Each row has a name. Each piece below is followed by the name of the row it came from, unless a question asks for something else. Each question is about the rows just above it. Places in a row count from 0.

[  7  -9 -36 -21  -1  24  44  12 -16   3  18  11  -1  12  10  10   9  16
   1  28  20   2  29   5  33   3  11  -2 -10 -12  -7 -16  10  11  19   6
 -31   1  -4 -35  21 -23 -32   5  -9 -24 -10   2 -15 -28  -7   1   3   1
  14  12  -8   5   1   7  -1] : rolim
[  19   53  -85   38   -9   30   64   19  -19   25   53   49   14  -34
  -44    7   -1  -25  -14   79   50  -30   36  -11   28   22   36   -5
    8  -38   78  -44   68    9   18  -15  -24   43   12  -51   35  -34
  -72  -36  -55  -80  -11  -29  -20 -106   11    3  -40    3   50    4
   17   37   26    6  -31] : vok
[  33  -92   -7  -51   23  102   53    2   -1   45  -19   11  -45   41
   29   11  -25   39  -36    4   35   35   18    5   -6   -1  -11   21
  -79   -3  -66  -28    1   58   43   22  -87   -1  -30  -57   79  -56
   12  -65  -17  -89  -16    9   14   20   26 -111   32   25   26   57
  -35  -31  -32   11  -34] : Latak
[  5 -29 -30 -33  -1  28  39 -15   2  13   8  -1 -17  37  10  14  -9  15
   3  17  33  17   8  -1  23  -2 -10   2 -36  -4 -17 -15   8  31  30   8
 -37   7 -20 -23  41 -38 -12 -19 -10 -34   6   5 -12  -7  -3 -38   9   8
  29  15  -7  -5 -20  15  -4] : Bunuf
[ 23 -68 -23 -27  11  68  39   8 -19  24   1  11 -45  46  32   5 -16  39
 -23  25  19  34  16 -18  25  24   0   3 -50   5 -43 -29  10  40  39  20
 -75   8 -25 -40  54 -57  -2 -47 -14 -53   3   8 -11  22  16 -69  23   7
  12  37 -24 -16 -23  11 -26] : ruloz
[  4 -40   3  50   4  17  28   8  -8  13  20  17   0  12   9   6   1  16
  -8  14  16  -4  14 -15  17  17  11   0 -21  -4  -9  -3  12  16  24  -5
 -28  14  -9 -12  32 -34 -12 -10 -19 -27   2  -1   0  -5  -3 -16  -4   6
  19   8  -8   1 -18   5 -11] : Tido
[-15   2  13   6  -1 -17  37  10 -31  47  21  30  29 -21 -19   9  24 -19
 -33  57  44   3  68   0  49  23  38  -9  33 -35  69 -65  55   9  42 -10
 -33  59  -5 -43  15 -19 -94 -55 -31 -62  17  -9  16 -63   7  18 -31  -3
  54  -2  11  33  11   8 -23] : Zaman
[ 33 -92  -7 -51  23 102  53   2  -1  45 -19  11 -45  41  29  11 -25  39
 -36   4  35  35  18   5  -6  -1 -11  21 -79  -3 -66 -28   1  58  43  22
 -87  -1 -30 -57  79 -56  12 -65 -17 -89 -16   9  14 -46   2  -5 -20  -5
  28  14  -6  -1  -4   6  -8] : bal
[ 17  -5 -25  -7   6  30  30   9 -22   4  17  -3   7   7  16   1   4   2
   2  40   1   6  24  -8   9   9  25   9  -7   2   0 -15  17  14  20  10
 -12   9  10  -9  15 -40 -26 -16 -22  -2   6  -1  -2 -28 -13 -12  -7  10
  19  17  -1   5  -3  -9   2] : mono
[ 13  -4 -26 -10  -3  28  29   7 -37  14   1  13   3   1   5  -1   3  -4
  -2  23   7  -5  35  -2  14  21  16   1  -8 -10  -2 -20  16  20  25   5
 -16  15  -6  -9  21 -32 -20 -10 -19 -17  -4   3   3 -36  -9   0  -9   7
  32  17  -5  15  -3   3  -4] : Roze
which: [-15   2  13   8  -1 -17  37  10]  Bunuf
[19  8 -8  1] is in which row?  Tido
which: [  3 -40   3  50   4  17]  vok
[  33  -92   -7  -51   23  102   53    2   -1   45  -19   11  -45   41
   29   11  -25   39  -36    4   35   35   18    5   -6   -1  -11   21
  -79   -3  -66  -28    1   58   43   22  -87   -1  -30  -57   79  -56
   12  -65  -17  -89  -16    9   14   20   26 -111   32   25   26   57
  -35  -31  -32   11  -34] is in which row?  Latak
The row with [15 -4] is  Bunuf
which: [-16 -22  -2   6  -1  -2 -28]  mono

[ 29 -10 -32  30  44 -84  40 -46  26 -11 -12  33  27  56  -1   1 -44  13
  -3   2  24  11  18  -7   5   1 -18   9  19 -45 -21  15 -18 -14 -40   8
  43 -12   4 -21   4] -> pipek
[ -1 -27 -13 -30  21   6 -20  25 -27 -12 -31 -43  16  56 -26 -25 -22  19
   1  -4  -1   2  51  23 -45 -38  23 -11 -32 -19   3  -9  11  21  11   3
  33  13  51  -9 -10] -> Badi
[ -2   8 -16  49  46  -2  15   2  14 -16 -40 -40  -8  14  17  14 -19 -22
 -19   6 -37  27  45 -45   6  13  23  14  -1  11 -20 -25  11 -29   7  68
   2  26  -6 -23   4] -> Lizav
Where does [ -1 -27 -13 -30  21   6 -20  25 -27 -12 -31 -44  16  56 -26 -25 -22  19
   1  -4  -1   2  51  23 -45 -38  23 -11 -32 -19   3  -9  11  21  11   3
  33  13  51  -9 -10] differ from Badi, and what was there?  11, [-43]
Changed Lizav: [ -2   8 -16  49  46  -2  15   2  14 -16 -40 -40  -8  14  17  14 -19 -22
 -19   6 -37  27  45 -45   6  13  23  14  -1  11 -20 -25  11 -28   7  68
   2  26  -6 -23   4]. Place and old value:  33, [-29]
Where does [ -2   8 -16  49  46  -2  15   2  14 -16 -40 -40  -8  14  17  14 -19 -22
 -19   6 -38  27  45 -45   6  13  23  14  -1  11 -20 -25  11 -29   7  68
   2  26  -6 -23   4] differ from Lizav, and what was there?  20, [-37]
Changed Badi: [ -1 -27 -13 -30  21   6 -20  25 -27 -12 -31 -43  16  56 -26 -25 -22  19
   1  -4  -1   2  51  23 -45 -38  23 -11 -32 -19   3  -9  11  21  11   3
  33  13  51  -8 -10]. Place and old value:  39, [-9]
One entry of Badi was changed: [ -1 -27 -13 -30  21   6 -20  25 -27 -12 -31 -43  16  56 -26 -25 -22  19
   1  -4  -1   3  51  23 -45 -38  23 -11 -32 -19   3  -9  11  21  11   3
  33  13  51  -9 -10]. Where, and from what?  21, [2]
Where does [ -2   8 -16  49  46  -2  15   2  14 -16 -40 -40  -8  14  17  14 -19 -22
 -19   6 -36  27  45 -45   6  13  23  14  -1  11 -20 -25  11 -29   7  68
   2  26  -6 -23   4] differ from Lizav, and what was there?  20, [-37]

[ 33  31 -19  30  46   9  50  -4  -9 -61 -62  23  67  79 -50  43  37  -2
 -65   2 -20 -15 -47   6  28 -16 -40  32  46  40 -80] = laruz
[ 36 -55 -40  33  31 -19  30  46   9  50  -2  -9 -61 -62  23 -33 -45  47
  87  10  62   9  56  28  -9 -16  68  -7  16 -11  95] = monu
[ 36 -55  34 -39  23 -40  54 -47  46 -39 -40  77  -5 -25  89  -1  26 -28
  31  15 -16  46  38 -16  -5  81  11 -16 -71 -24  46] = lev
which: [ 36 -55 -40  33  31 -19  30  46   9  50  -2  -9 -61 -62  23 -33 -45  47
  87  10  62   9  56  28  -9 -16  68  -7  16 -11  95]  monu
One entry of monu was changed: [ 36 -55 -40  33  31 -19  30  46   9  50  -2  -9 -61 -62  23 -33 -45  47
  87  10  62   9  56  28  -9 -17  68  -7  16 -11  95]. Where, and from what?  25, [-16]
which: [ 33  31 -19  30  46   9  50  -2  -9 -61 -62  23]  monu
One entry of lev was changed: [ 36 -55  34 -39  23 -40  54 -47  46 -39 -40  77  -5 -25  89  -1  26 -28
  31  15 -16  46  38 -16  -4  81  11 -16 -71 -24  46]. Where, and from what?  24, [-5]
One entry of monu was changed: [ 36 -55 -40  33  31 -19  30  46   9  50  -2  -9 -61 -62  24 -33 -45  47
  87  10  62   9  56  28  -9 -16  68  -7  16 -11  95]. Where, and from what?  14, [23]
Which row holds [-65   2 -20]?  laruz

[-68  -3  -8 -18  37  30 -38  27  14 -10 -26  21  19 -10 -21  -5 -41 -19
  10 -21  48 -14  -9  14   3 -11 -36  19  57   7  23 -34  28  73 -27  10
 -33 -31  49  38  19 -24  38  25  -2 -71 -21] -> mub
[ 27  14  21  38  -9  -7  -5   6 -32 -14 -41 -38 -32 -35   2   2   5 -18
 -14  60   6  62  52   3 -25   3  20  11 -43  -4  -7  47 -18 -21  16  45
  35   8 -69  -2  41   9  -9   7   9  29 -15] -> tiko
[ 14   3 -11 -36  19  57   7  23 -34  30  73 -27  19 -10 -21  -5 -41 -19
  10 -21  48 -14  -9  14   3 -11 -36  19  57   7  23 -34  28  73 -27  10
 -33 -31  49  38  19 -24  38  25  -2 -71 -21] -> lubob
[-68  -3  -8 -18  37  30 -38  27  14 -10 -26  21  19 -10 -21  -5 -41  45
  10 -21  48 -14  -9  14   3 -11 -36  19  57   7  23 -34  28  73 -27  10
 -33 -31  49  38  19 -24  38  25  -2 -71 -21] -> Zot
Changed lubob: [ 14   3 -11 -36  19  57   7  23 -34  30  73 -27  19 -10 -21  -5 -41 -19
  10 -21  48 -14  -9  14   2 -11 -36  19  57   7  23 -34  28  73 -27  10
 -33 -31  49  38  19 -24  38  25  -2 -71 -21]. Place and old value:  24, [3]
which: [ 14   3 -11 -36  19  57   7  23 -34  30  73 -27  19 -10 -21  -5 -41 -19
  10 -21  48 -14  -9  14   3 -11 -36  19  57   7  23 -34  28  73 -27  10
 -33 -31  49  38  19 -24  38  25  -2 -71 -21]  lubob
Changed lubob: [ 14   3 -11 -36  19  58   7  23 -34  30  73 -27  19 -10 -21  -5 -41 -19
  10 -21  48 -14  -9  14   3 -11 -36  19  57   7  23 -34  28  73 -27  10
 -33 -31  49  38  19 -24  38  25  -2 -71 -21]. Place and old value:  5, [57]
Which row holds [-68  -3  -8 -18  37  30 -38  27  14 -10 -26  21  19 -10 -21  -5 -41  45
  10 -21  48 -14  -9  14   3 -11 -36  19  57   7  23 -34  28  73 -27  10
 -33 -31  49  38  19 -24  38  25  -2 -71 -21]?  Zot
Changed tiko: [ 28  14  21  38  -9  -7  -5   6 -32 -14 -41 -38 -32 -35   2   2   5 -18
 -14  60   6  62  52   3 -25   3  20  11 -43  -4  -7  47 -18 -21  16  45
  35   8 -69  -2  41   9  -9   7   9  29 -15]. Place and old value:  0, [27]
Which row holds [-68  -3  -8 -18  37  30 -38  27  14 -10 -26  21  19 -10 -21  -5 -41 -19
  10 -21  48 -14  -9  14   3 -11 -36  19  57   7  23 -34  28  73 -27  10
 -33 -31  49  38  19 -24  38  25  -2 -71 -21]?  mub

[ 32 -48 -43 -13 -10  39 -59 -54  22  49  23]  sukiv
[ 46 -12 -20 -10 -82  22 -64   2 -35   8  35]  pigab
[ 41 -42 -40  -2 -24  40 -64 -51  19  45  22]  devar
[ 16   7 -33 -35 -85  -4 -53  14 -56   5  30]  Sal
[ -4 -45 -45  10 -49 -53  30 -32 -42   6 -60]  zaber
One entry of Sal was changed: [ 16   7 -33 -35 -85  -3 -53  14 -56   5  30]. Where, and from what?  5, [-4]
Changed Sal: [ 16   7 -33 -35 -85  -4 -53  14 -56   6  30]. Place and old value:  9, [5]
Changed sukiv: [ 32 -49 -43 -13 -10  39 -59 -54  22  49  23]. Place and old value:  1, [-48]
Where does [ 16   7 -33 -35 -85  -4 -53  13 -56   5  30] differ from Sal, and what was there?  7, [14]
which: [ 32 -48 -43 -13 -10  39]  sukiv
Changed zaber: [ -4 -45 -45  10 -50 -53  30 -32 -42   6 -60]. Place and old value:  4, [-49]

[-68   4 -25 -70  33  37] -> liru
[-79 -24 -15 -46  45 -74] -> Rus
[-68 -25   4 -70  33 -69] -> vadu
which: [-25   4]  vadu
Changed Rus: [-79 -24 -15 -46  44 -74]. Place and old value:  4, [45]

[-17 -11  27  64 -75  38 -53]  Reve
[-20  58  24  -2   4 -22 -94]  vepo
[ 50 -24  42 -24   6 -39  -1]  memis
[-17 -11  27  64 -75  38 -32]  Zanu
[-10  29 -77  -1 -14 -18  28]  zat
[-39  -3  13 -23  30 -21   4]  Pifim
[-47 -96 -21  41 -27  71  64]  Geb
[ 24  27 -29 -34  22 -39  59]  veza
[ 58  48  10   7   1 -16  75]  piba
One entry of Geb was changed: [-47 -96 -21  41 -26  71  64]. Where, and from what?  4, [-27]
which: [-17 -11  27  64 -75  38 -32]  Zanu
One entry of Geb was changed: [-47 -96 -21  41 -27  72  64]. Where, and from what?  5, [71]
One entry of memis was changed: [ 50 -24  43 -24   6 -39  -1]. Where, and from what?  2, [42]
Changed memis: [ 50 -24  42 -24   6 -39  -2]. Place and old value:  6, [-1]
which: [-39  -1]  memis

[-19  39 -12 -19 -40 -36   2 -22 -52  -9 -36 -25 -46  -2]  Lolo
[-13 -70   4 -20   2  -1 -30 -34 -13 -46 -10 -14 -16 -10]  gadul
[ -63 -110   13  -36   43   10  -30    2  -20  -68    2   16   74   16]  bada
[ -7  -1  -1 -14 -34 -10 -20   2 -30   4 -46 -13 -10 -16]  Nikob
Where does [-13 -70   4 -20   2  -1 -30 -34 -13 -45 -10 -14 -16 -10] differ from gadul, and what was there?  9, [-46]
One entry of gadul was changed: [-13 -70   4 -20   2  -1 -30 -34 -13 -46 -11 -14 -16 -10]. Where, and from what?  10, [-10]
which: [ -1 -14 -34 -10 -20   2 -30   4 -46 -13 -10 -16]  Nikob
Where do [-20   2 -30] appear?  Nikob
Changed Lolo: [-19  39 -12 -19 -40 -36   2 -22 -52  -9 -36 -25 -45  -2]. Place and old value:  12, [-46]
Which row holds [-19  39 -12 -19 -40 -36   2 -22 -52]?  Lolo

[ 75 -22  66 -84  40 -66  50] : Larab
[-67   9  52   6 -13  40  55] : Dotom
[-23  17 -76 -19  15   2  21] : masol
[-41 -24 -45 -37  24 -23  80] : somek
[-85 -11 -49 -52 -55 -28  61] : Gare
[-27 -52  79  81  40 -13  36] : tutud
[-31  -4 -76   5 -21 -17  27] : Sedas
[ 75 -22 -37  61  17   4 -48] : koz
Changed koz: [ 75 -22 -37  62  17   4 -48]. Place and old value:  3, [61]
One entry of Sedas was changed: [-31  -4 -76   6 -21 -17  27]. Where, and from what?  3, [5]
Which row holds [-85 -11 -49]?  Gare
which: [-13  40]  Dotom
which: [ 75 -22 -37  61  17   4 -48]  koz
which: [ -4 -76   5 -21 -17]  Sedas

[  8 -17   7   9 -33   6  27 -32  26  50 -29  10  -8 -14 -47 -18 -35  24
   7  84  47  28 -39] : Getip
[-35 -17   7   2   8  -3  -8  31  26  42 -41 -56   9 -14  47 -18 -42  24
   7  84  47  19   0] : tif
[ 18 -17   7 -28 -33  54  13 -31  26  42  71  10  -8 -14 -47 -18 -42  11
 -11  64  47  28  35] : vasi
which: [  8 -17   7   9 -33   6  27 -32  26  50 -29  10  -8 -14 -47 -18 -35  24
   7  84  47  28 -39]  Getip
Changed Getip: [  8 -17   7   9 -33   6  27 -32  26  50 -29  10  -8 -14 -47 -18 -35  23
   7  84  47  28 -39]. Place and old value:  17, [24]
Changed tif: [-35 -17   7   2   8  -3  -8  31  26  42 -41 -56   9 -14  47 -18 -43  24
   7  84  47  19   0]. Place and old value:  16, [-42]
Where do [ 18 -17   7 -28 -33  54  13 -31  26  42  71  10  -8 -14 -47 -18 -42  11
 -11  64  47  28  35] appear?  vasi
Which row holds [ 7  2  8 -3]?  tif
which: [  7 -28 -33  54  13 -31  26  42  71  10  -8]  vasi
One entry of tif was changed: [-35 -17   7   2   8  -3  -8  31  26  42 -41 -56   9 -14  47 -18 -42  24
   7  84  47  20   0]. Where, and from what?  21, [19]

[ 0  0 34  1  3 -2  1  0 28 -1 31 34]  somus
[34 33  0 44 17 19  0  0  1  0 17 24]  mifab
[19  0  7 61 50 -1  0 33 22 -1 42  1]  Vive
[18  1 13 14  9 -1  0 -1 44  0 -1  0]  nekun
[34 33  0 44 17 19 92 71  0 37 15 15]  zit
[19  0  7 55 50 -1  0 33 22 -1 42  1]  Tuge
Where does [34 33 -1 44 17 19 92 71  0 37 15 15] differ from zit, and what was there?  2, [0]
One entry of somus was changed: [ 0  0 34  1  3 -2  1  0 28 -1 31 35]. Where, and from what?  11, [34]

[ 47 -13  35 -12  28 -40  -2 -59  -5  32  25 -21  23 -35  -4 -45  14 -24
 -19   2  -8   3  19 -15  -1  10  38 -33  13  27 -29 -11  -2  10  33   8
 -21 -15  20 -23 -28   9 -21  17  -7  -3 -22 -12 -26 -16  -3  24 -21  12
  -6   4   0  -2  -7   9] : gil
[ 47   3  35 -12  28 -40  -2 -59  -5  32  25 -21  23 -35  -4 -45  14 -24
 -19   2  -8   3  19 -15  -1  10  38 -33  13  27 -29 -11  -2  10  33   8
 -21 -15  20 -23 -28   9 -21  17  -7  -3 -22 -12 -26 -16  -3  24 -21  12
  -6   4   0  -2  -7   9] : gam
[ 47   3  35 -12  28 -40  -2  93  -5  32  25 -21  23 -35  -4 -45  14 -24
 -19   2  -8   3 -15 -15  -4  10  38 -33  13  27 -29 -11 -39  10  33 -12
 -21 107  20 -23 -28   9 -21  17  -7  -3 -22 -12 -26 -16  -3  24 -21  12
  -6   4   0  -2  -7   9] : kotu
Changed kotu: [ 46   3  35 -12  28 -40  -2  93  -5  32  25 -21  23 -35  -4 -45  14 -24
 -19   2  -8   3 -15 -15  -4  10  38 -33  13  27 -29 -11 -39  10  33 -12
 -21 107  20 -23 -28   9 -21  17  -7  -3 -22 -12 -26 -16  -3  24 -21  12
  -6   4   0  -2  -7   9]. Place and old value:  0, [47]
One entry of kotu was changed: [ 47   4  35 -12  28 -40  -2  93  -5  32  25 -21  23 -35  -4 -45  14 -24
 -19   2  -8   3 -15 -15  -4  10  38 -33  13  27 -29 -11 -39  10  33 -12
 -21 107  20 -23 -28   9 -21  17  -7  -3 -22 -12 -26 -16  -3  24 -21  12
  -6   4   0  -2  -7   9]. Where, and from what?  1, [3]

[ 37  18 -13  -4  52   7] : doma
[ 23 -43  49   6  79 -28] : bab
[ 40  49  52   7  -4 -20] : bune
[ 20 -16  77  55 -41  15] : maru
[ 25  10 -20  52  -4   7] : peko
Changed bab: [ 23 -43  49   6  79 -27]. Place and old value:  5, [-28]
Changed doma: [ 37  18 -13  -3  52   7]. Place and old value:  3, [-4]
Changed peko: [ 25  10 -20  53  -4   7]. Place and old value:  3, [52]
One entry of bune was changed: [ 40  49  52   7  -5 -20]. Where, and from what?  4, [-4]
which: [-4 52  7]  doma
The row with [-20  52  -4   7] is  peko
Where does [ 25  10 -20  52  -4   6] differ from peko, and what was there?  5, [7]

[ -1   7  -2 -10  23 -21  21   1  -2]  fezep
[-57  30  -3  87 -23 -21 -10 -22 -26]  Vosu
[ 14  -6   4 -13 -19  43 -16  -6  26]  besuv
[-21  21 -16  29 -63 -36  24 -16  43]  Revub
[  75  -27  -17 -108   47   30    9   27  -23]  zug
[ -5   8 -36  11 -65 -20  19   4  28]  Zifi
[ 14  41 -64 -30 -37 -58 -18  49 -29]  navub
[-34   4  -1  47   0   0 -24  -3 -53]  Depu
Changed fezep: [ -1   7  -2 -10  23 -21  22   1  -2]. Place and old value:  6, [21]
Changed Depu: [-34   4  -1  47   0   0 -25  -3 -53]. Place and old value:  6, [-24]
Changed Vosu: [-57  30  -4  87 -23 -21 -10 -22 -26]. Place and old value:  2, [-3]
Where does [-21  21 -16  29 -63 -36  24 -17  43] differ from Revub, and what was there?  7, [-16]
Where does [-21  21 -16  29 -63 -36  24 -15  43] differ from Revub, and what was there?  7, [-16]
which: [  8 -36  11 -65 -20  19]  Zifi

[ 75   6  60 -19 -14  46] -> ran
[ 36 -75  16 -44 -65 -59] -> febaf
[  6  60 -19 -14  48 -59] -> buvi
[ 75   6  -1 -19 -14  46] -> Vusa
[  6  40  57  -1  -6 -45] -> safiz
which: [ 36 -75  16 -44 -65]  febaf
Where do [ 75   6  60 -19 -14] appear?  ran
One entry of febaf was changed: [ 36 -75  16 -45 -65 -59]. Where, and from what?  3, [-44]
Changed Vusa: [ 74   6  -1 -19 -14  46]. Place and old value:  0, [75]
which: [  6  60 -19 -14  46]  ran
One entry of febaf was changed: [ 36 -75  17 -44 -65 -59]. Where, and from what?  2, [16]

[ 62 -53  67   5  68] = Gezal
[ 29 -15  52 -11  67] = puv
[  53 -106   34  -20   60] = Nof
[  53 -106   67   17   17] = bag
[ 24 -62  76  14  58] = dobul
[-15 -50   3 -27 -27] = komu
[-16 -10   3 -32   5] = Rusar
[ 79 -97  68  16  48] = monam
[ 25 -76  67   5 -30] = dor
Where do [ 62 -53  67   5  68] appear?  Gezal
Where do [-106   67   17   17] appear?  bag
[  53 -106   67   17   17] is in which row?  bag
The row with [  3 -32] is  Rusar
which: [-16 -10   3]  Rusar

[ 12 -57  81  -5 -62] = luv
[ 81  -4  25 -16  39] = Dutim
[ 81  -4 -16  25 113] = dutol
which: [-4 25]  Dutim
which: [81 -5]  luv
Which row holds [ 81  -4 -16  25]?  dutol
One entry of luv was changed: [ 12 -58  81  -5 -62]. Where, and from what?  1, [-57]
[ -4 -16  25 113] is in which row?  dutol

[ 21   5  43 -29  23 -42  -4  21   0] = pubu
[ -9   4  38  16 -42  -4  23  24  11] = zalem
[ -11   -4   -9  -60    4  -12    4 -104  -65] = roz
Changed pubu: [ 21   5  43 -29  24 -42  -4  21   0]. Place and old value:  4, [23]
One entry of pubu was changed: [ 21   5  42 -29  23 -42  -4  21   0]. Where, and from what?  2, [43]
which: [ 23 -42  -4]  pubu
Which row holds [-12   4]?  roz
[-4 23 24 11] is in which row?  zalem
Where does [ -11   -4   -9  -60    4  -12    5 -104  -65] differ from roz, and what was there?  6, [4]
Changed zalem: [ -9   4  38  16 -42  -3  23  24  11]. Place and old value:  5, [-4]

